Here is a tiny trained network, its code and every weight. The questions are about switching its units off for an input and a class, where a switched-off unit gives its printed mean instead of its output.

import numpy as np


def w(rows, s, z=0):
    codes = np.array(rows[::2]) - 128.0
    scale = np.full(codes.shape[1], s)
    scale[-1] = z or s
    return codes * scale


def norm(h):
    return h / np.sqrt((h * h).mean(-1, keepdims=True) + 1e-5)


def f(y):
    return y / 2 * (1 + np.tanh(0.7978845608 * (y + 0.044715 * y**3)))


def log_softmax(a):
    a = a - a.max(-1, keepdims=True)
    return a - np.log(np.exp(a).sum(-1, keepdims=True))


def net(x, mask):
    res = np.array(x, float).reshape(1, 6) / 4 @ E
    u = 0
    for l in range(2):
        y = f(norm(res) @ A[l][:, :-1].T + A[l][:, -1])
        res = res + np.where(mask[u : u + 8], y, B[l][:, -1]) @ B[l][:, :-1]
        u += 8
    return log_softmax(norm(res)[-1] @ U[:, :-1].T + U[:, -1])


A, B = {}, {}
E = w([
[88,214,251,28,80,109,149,91,80],'x0',
[108,124,101,182,114,120,38,145,97],'x1',
[139,155,88,108,163,81,75,180,142],'x2',
[191,144,189,207,163,161,185,233,86],'x3',
[102,30,100,179,50,183,108,90,97],'x4',
[187,103,131,2,103,131,123,189,88],'x5',
],0.00055)
A[0] = w([
[129,97,26,113,135,98,1,121,156,50],'L0N0',
[86,62,129,189,42,212,83,141,67,141],'L0N1',
[120,120,113,28,60,123,110,48,166,126],'L0N2',
[177,163,121,79,176,94,161,166,131,63],'L0N3',
[143,85,136,118,98,173,146,107,155,92],'L0N4',
[66,112,111,162,82,141,109,30,143,34],'L0N5',
[125,82,87,106,124,113,84,136,114,34],'L0N6',
[75,216,127,139,164,68,73,84,186,2],'L0N7',
],0.0025,0.00087)
B[0] = w([
[3,64,123,80,121,70,74,220,191,201],'L0N0',
[174,148,93,93,162,84,144,118,172,242],'L0N1',
[126,153,131,213,153,122,116,186,92,254],'L0N2',
[72,116,85,129,130,136,151,31,182,168],'L0N3',
[137,116,95,97,134,168,169,122,127,130],'L0N4',
[113,115,167,138,107,177,84,70,173,155],'L0N5',
[77,57,129,99,64,114,180,115,135,106],'L0N6',
[189,79,106,87,95,135,191,130,114,151],'L0N7',
],0.002,0.00087)
A[1] = w([
[167,59,37,208,187,166,134,149,200,139],'L1N0',
[70,86,142,183,64,174,87,4,166,29],'L1N1',
[186,28,67,103,65,166,119,145,89,1],'L1N2',
[149,142,194,106,151,178,171,148,162,208],'L1N3',
[140,111,168,127,142,195,197,97,127,55],'L1N4',
[149,167,97,70,177,98,163,155,154,93],'L1N5',
[79,173,183,205,165,117,132,85,154,199],'L1N6',
[114,188,195,72,106,104,112,128,68,54],'L1N7',
],0.0027,0.0009)
B[1] = w([
[104,175,200,102,87,144,106,129,59,246],'L1N0',
[246,75,226,103,151,161,106,51,249,149],'L1N1',
[240,177,47,39,45,24,207,115,114,120],'L1N2',
[75,84,100,156,125,110,55,98,135,204],'L1N3',
[62,52,58,105,94,122,129,172,139,150],'L1N4',
[163,123,119,182,132,124,166,8,189,166],'L1N5',
[204,123,78,64,124,107,107,190,114,201],'L1N6',
[33,191,193,74,25,190,112,38,68,197],'L1N7',
],0.0019,0.0014)
U = w([
[93,187,73,129,227,88,196,43,199,86],'0',
[187,183,140,253,196,151,101,227,55,162],'1',
[23,222,218,62,53,182,107,60,26,184],'2',
[235,112,47,60,36,80,201,152,68,99],'3',
[78,35,85,150,128,203,192,129,108,2],'4',
[223,48,219,130,98,199,55,43,233,172],'5',
[33,51,51,74,101,28,26,219,193,172],'6',
],0.0068,0.0022)

Each question gives the input, the list of numbers given to net, and the class t.
The units are the neurons (one row each of A and B). Each row of codes is followed by its name. A weight is (code - 128) times the scale printed after its matrix; where a second scale follows, it is the last column's (A, B and U).
mask holds one flag per neuron, layer by layer. A switched-off neuron (its flag False) gives its mean, the last column of its row in B, instead of its output. The means were averaged over made-up inputs and are rounded, as every weight is.
A unit's drop is (log p(t) with every unit on - log p(t) with that unit switched off) / (log p(t) with every unit on - log p(t) with every unit switched off).
most important unit: the unit with the biggest drop
top k neurons: the k neurons with the biggest drops, biggest first
top k neurons in layer l: the k neurons of layer l with the biggest drops, biggest first
drop when u is switched off: that unit's drop, to one decimal
input [-1,-3,-2,2,-5,-8], class 1: top 2 neurons in layer 0	[L0N1 L0N6]
input [5,1,7,4,-6,8], class 2: most important unit	L1N7
input [2,-7,-8,1,1,0], class 4: top 2 neurons in layer 1	[L1N4 L1N0]
input [3,-3,-8,2,-2,-7], class 5: top 2 neurons in layer 1	[L1N1 L1N6]
input [-8,1,-8,-2,-8,-6], class 5: top 2 neurons	[L0N2 L1N1]
input [1,0,1,-3,-2,-4], class 5: top 2 neurons	[L0N5 L1N1]
input [-8,4,-8,0,-2,3], class 3: top 4 neurons	[L1N2 L0N2 L1N7 L1N0]
input [-2,-4,-1,2,-3,2], class 0: top 2 neurons in layer 0	[L0N5 L0N2]
input [-8,5,-3,-3,-2,-7], class 5: top 4 neurons in layer 1	[L1N1 L1N4 L1N0 L1N3]
input [5,-2,4,-5,0,-6], class 5: top 2 neurons	[L0N5 L1N1]
input [-3,0,2,-5,6,-4], class 5: top 3 neurons	[L1N1 L0N5 L1N4]
input [-7,7,-6,-5,-8,-7], class 5: top 3 neurons	[L1N1 L0N5 L0N2]
input [1,-3,-4,3,-7,3], class 0: top 2 neurons	[L0N3 L1N0]
input [1,-7,-3,8,4,1], class 4: top 4 neurons	[L1N4 L0N2 L1N3 L0N7]
input [-5,-6,-6,5,4,0], class 3: top 2 neurons	[L1N2 L0N2]
input [1,-8,2,3,-4,7], class 0: drop when L0N5 is switched off	0.1
input [-8,-1,-5,-8,-1,-5], class 5: drop when L1N1 is switched off	1.4
input [-3,-1,-5,-7,2,1], class 5: drop when L0N5 is switched off	2.2
input [-1,-3,-4,1,-6,2], class 0: top neuron in layer 1	[L1N5]
input [-3,0,-7,-4,-3,-6], class 5: top neuron in layer 1	[L1N1]
